W =
[[  2.1   3.9  14.2  -7.4  -0.8   8.4  -7.8   3.4]
 [-17.1 -11.2 -48.0  15.6  -3.4 -18.6  29.4 -13.4]
 [ -4.9  -3.4 -10.0   2.8  -0.1  -3.0   2.9  -1.5]
 [-10.6 -10.0 -30.3   7.6   1.1 -13.1  19.3 -10.3]
 [  4.0  10.1  23.5  -8.8   0.7  10.4 -15.4   6.6]
 [  0.3   2.3   9.7  -3.1   1.0   3.4  -3.8   2.1]
 [ -8.8 -11.6 -39.0  13.6   3.0 -15.9  19.1 -11.3]]
The bottom entry of the column that holds the smallest entry? -39.0
The entry directly below -13.1 is 10.4
The entry directly above 0.7? 1.1
The entry just left of 2.8? -10.0
The entry in the bottom-left corner? -8.8
The entry in the top-left corner? 2.1
The largest entry in the first column: 4.0
The last entry, reading row by row? -11.3
The smallest entry in the first column is -17.1
The second entry, reading row by row? 3.9
The entry just left of the largest entry: -18.6
The entry directly above -13.4? 3.4
The entry directly below -7.4? 15.6
The entry directly above the largest entry -> -7.8
The second entry on the main diagonal? -11.2
The entry directly above the smallest entry -> 14.2
The smallest entry in the last column is -13.4
The entry directly below -11.2 -> -3.4
The entry just left of 7.6 -> -30.3
The 5th entry, reading row by row? -0.8
The smallest entry is -48.0
The entry directly below the largest entry -> 2.9
The entry directly below 0.7? 1.0
The third entry on the diagonal from the top-right corner is -3.0
The third entry from the end, reading row by row is -15.9
The bottom entry of the column that holds the largest entry? 19.1

a = [[7, 0, 23, 1, 12, -39, 15, 1, -4, 21, -21, 12, -5, 6], [28, 11, 12, -39, 15, 1, -4, 21, -21, 12, -5, 6, 30, 5]]
The largest entry: 30
The entry just left of 23: 0

A =
[[  0.0   0.0   0.0 -14.6   9.6   0.0  -3.2  49.0   3.1]
 [ 26.0  -6.7  13.5 -18.0  23.9  18.4  19.8  50.0  10.6]]
Report the bottom-left entry.
A: 26.0
Report the entry just left of the largest entry.
A: 19.8
The third smallest entry -> -6.7
The smallest entry in the last column -> 3.1
Report the entry just right of 9.6.
A: 0.0
The last entry in the row that holds the largest entry is 10.6
Report the 1st entry on the main diagonal.
A: 0.0
The entry just left of -18.0 is 13.5
The second entry on the diagonal from the top-right corner -> 50.0
Report the entry directly above 23.9.
A: 9.6
The entry just left of 9.6: -14.6
The bottom entry of the column that holds the smallest entry is -18.0
Report the 2nd entry in reading order.
A: 0.0

m =
2  3  1  1
7  6  0  5
1  2  8  3
7  6  0  5
2  3  1  1
0  2  8  3
8  6  1  5
1  2  8  3
8  6  0  5
6  6  8  7
Indices start at 1.
Which number is the top-right entry?
Answer: 1
Which number is the bottom-left entry?
Answer: 6
Which number is the top-left entry?
Answer: 2
The entry in row 1 and column 2 is 3
Which number is the entry in row 3 and column 1?
Answer: 1
Which number is the entry at row 1, column 3?
Answer: 1
Which number is the entry at row 3, column 3?
Answer: 8

array([-13.3, -23.1, -55.6,  33.5, -28.5,  13.2, -39.3, -29.5,  10.0,
       -11.0])
The entry just left of -55.6 is -23.1
The maximum: 33.5
The entry just left of the largest entry: -55.6

Questions about the array below.
1) Give the largest entry.
2) Give the entry just left of 41.
3) Give the entry just left of 20.
4) Give the entry just right of the largest entry.
((40, 60, 45, 40, 47), (59, 7, 95, 35, 19), (54, 83, 83, 28, 63), (85, 73, 64, 41, 20))
1) 95
2) 64
3) 41
4) 35

Read these off the grid that follows.
1) Find the third entry in reading order.
2) Find the largest entry.
3) Find the 2nd largest entry.
array([[  94.640,  -56.693,    0.575,  -10.322, -168.698, -102.877,
        -106.319,    1.670,  154.924],
       [  94.640,  -59.730,  -16.883,   -5.784, -201.121,  -85.262,
         -79.065,  -15.403,  154.878]])
1) 0.575
2) 154.924
3) 154.878

B =
[ 0.358 -0.587  0.506 -0.146 -0.288 -0.561 -1.806 -1.268 -0.101 -0.031
  0.942 -1.883 -0.520  1.887  0.462 -1.114]
The maximum is 1.887
The entry just left of -0.561 -> -0.288
The entry just right of -0.101 is -0.031
Read off the entry just left of -1.806.
A: -0.561
The entry just right of -0.031: 0.942
The entry just right of 1.887 is 0.462
